Below is a small trained network, with its code and all its weights. Each question gives an input and a class and asks what happens when units are switched off, that is, made to give their printed mean instead of their output.

import numpy as np


def w(rows, s, z=0):
    codes = np.array(rows[::2]) - 128.0
    scale = np.full(codes.shape[1], s)
    scale[-1] = z or s
    return codes * scale


def f(y):
    return np.maximum(y, 0)


def log_softmax(a):
    a = a - a.max(-1, keepdims=True)
    return a - np.log(np.exp(a).sum(-1, keepdims=True))


def net(x, mask):
    res = np.array(x, float).reshape(1, 3) / 4 @ E
    y = f(res @ A[0][:, :-1].T + A[0][:, -1])
    res = res + np.where(mask, y, B[0][:, -1]) @ B[0][:, :-1]
    return log_softmax(res[-1] @ U[:, :-1].T + U[:, -1])


A, B = {}, {}
E = w([
[198,120,195],'x0',
[146,255,122],'x1',
[56,149,182],'x2',
],0.015)
A[0] = w([
[32,147,250,210],'neuron 0',
[46,58,46,156],'neuron 1',
[47,162,177,121],'neuron 2',
[157,138,47,254],'neuron 3',
[67,183,21,175],'neuron 4',
[182,42,128,240],'neuron 5',
],0.013,0.005)
B[0] = w([
[2,89,156,249],'neuron 0',
[147,224,221,232],'neuron 1',
[41,121,98,193],'neuron 2',
[182,184,120,208],'neuron 3',
[132,133,43,226],'neuron 4',
[177,93,130,238],'neuron 5',
],0.012,0.014)
U = w([
[199,180,190,237],'0',
[78,163,213,221],'1',
[186,11,131,142],'2',
[95,2,179,2],'3',
[158,133,67,51],'4',
[69,86,53,33],'5',
],0.014,0.0033)

Each question gives the input, the list of numbers given to net, and the class t.
The units are the neurons (one row each of A and B). Each row of codes is followed by its name. A weight is (code - 128) times the scale printed after its matrix; where a second scale follows, it is the last column's (A, B and U).
mask holds one flag per neuron, in row order. A switched-off neuron (its flag False) gives its mean, the last column of its row in B, instead of its output. The means were averaged over made-up inputs and are rounded, as every weight is.
A unit's drop is (log p(t) with every unit on - log p(t) with that unit switched off) / (log p(t) with every unit on - log p(t) with every unit switched off).
The circuit of an input: a set's keep is (log p(t) with only the set's units on - log p(t) with every unit switched off) / (log p(t) with every unit on - log p(t) with every unit switched off). Starting from all 6 units, units are removed one at a time, each time the one whose removal leaves the highest keep (on an exact tie, the one counted first), for as long as the keep stays at least 0.8.
circuit, biggest first: the units of the circuit, biggest drop first
top k neurons: the k neurons with the biggest drops, biggest first
drop of u: that unit's drop, to one decimal
input [-7,-5,3], class 1: top neuron -> (neuron 1)
input [-5,-8,0], class 0: circuit, biggest first -> (neuron 1; neuron 0)
input [5,-2,0], class 2: top 4 neurons -> (neuron 1; neuron 0; neuron 2; neuron 5)
input [4,-4,-1], class 2: circuit, biggest first -> (neuron 0; neuron 1)
input [0,7,1], class 5: top 2 neurons -> (neuron 1; neuron 4)
input [-4,4,-1], class 4: circuit, biggest first -> (neuron 0; neuron 4)
input [4,-5,-1], class 2: circuit, biggest first -> (neuron 0; neuron 5)
input [0,4,4], class 5: top 2 neurons -> (neuron 1; neuron 2)
input [6,-1,-6], class 2: top 2 neurons -> (neuron 1; neuron 5)
input [6,0,-5], class 2: top 2 neurons -> (neuron 1; neuron 5)
input [0,-2,0], class 0: top 2 neurons -> (neuron 0; neuron 2)
input [8,-1,1], class 3: top 2 neurons -> (neuron 1; neuron 3)
input [-8,0,2], class 1: top 2 neurons -> (neuron 1; neuron 5)
input [7,0,-6], class 2: circuit, biggest first -> (neuron 1)
input [-4,5,-1], class 4: top 2 neurons -> (neuron 0; neuron 3)
input [-8,1,0], class 4: top 3 neurons -> (neuron 4; neuron 0; neuron 1)
input [-5,3,-5], class 4: circuit, biggest first -> (neuron 4; neuron 0)
input [6,-7,-2], class 2: top 2 neurons -> (neuron 0; neuron 5)
input [-8,-7,7], class 1: drop of neuron 1 -> 2.9
input [-8,-4,-7], class 0: circuit, biggest first -> (neuron 1)
input [-7,-6,4], class 1: drop of neuron 1 -> 2.2
input [0,7,-5], class 4: drop of neuron 3 -> -0.1
input [-6,-2,-1], class 0: circuit, biggest first -> (neuron 1; neuron 0)
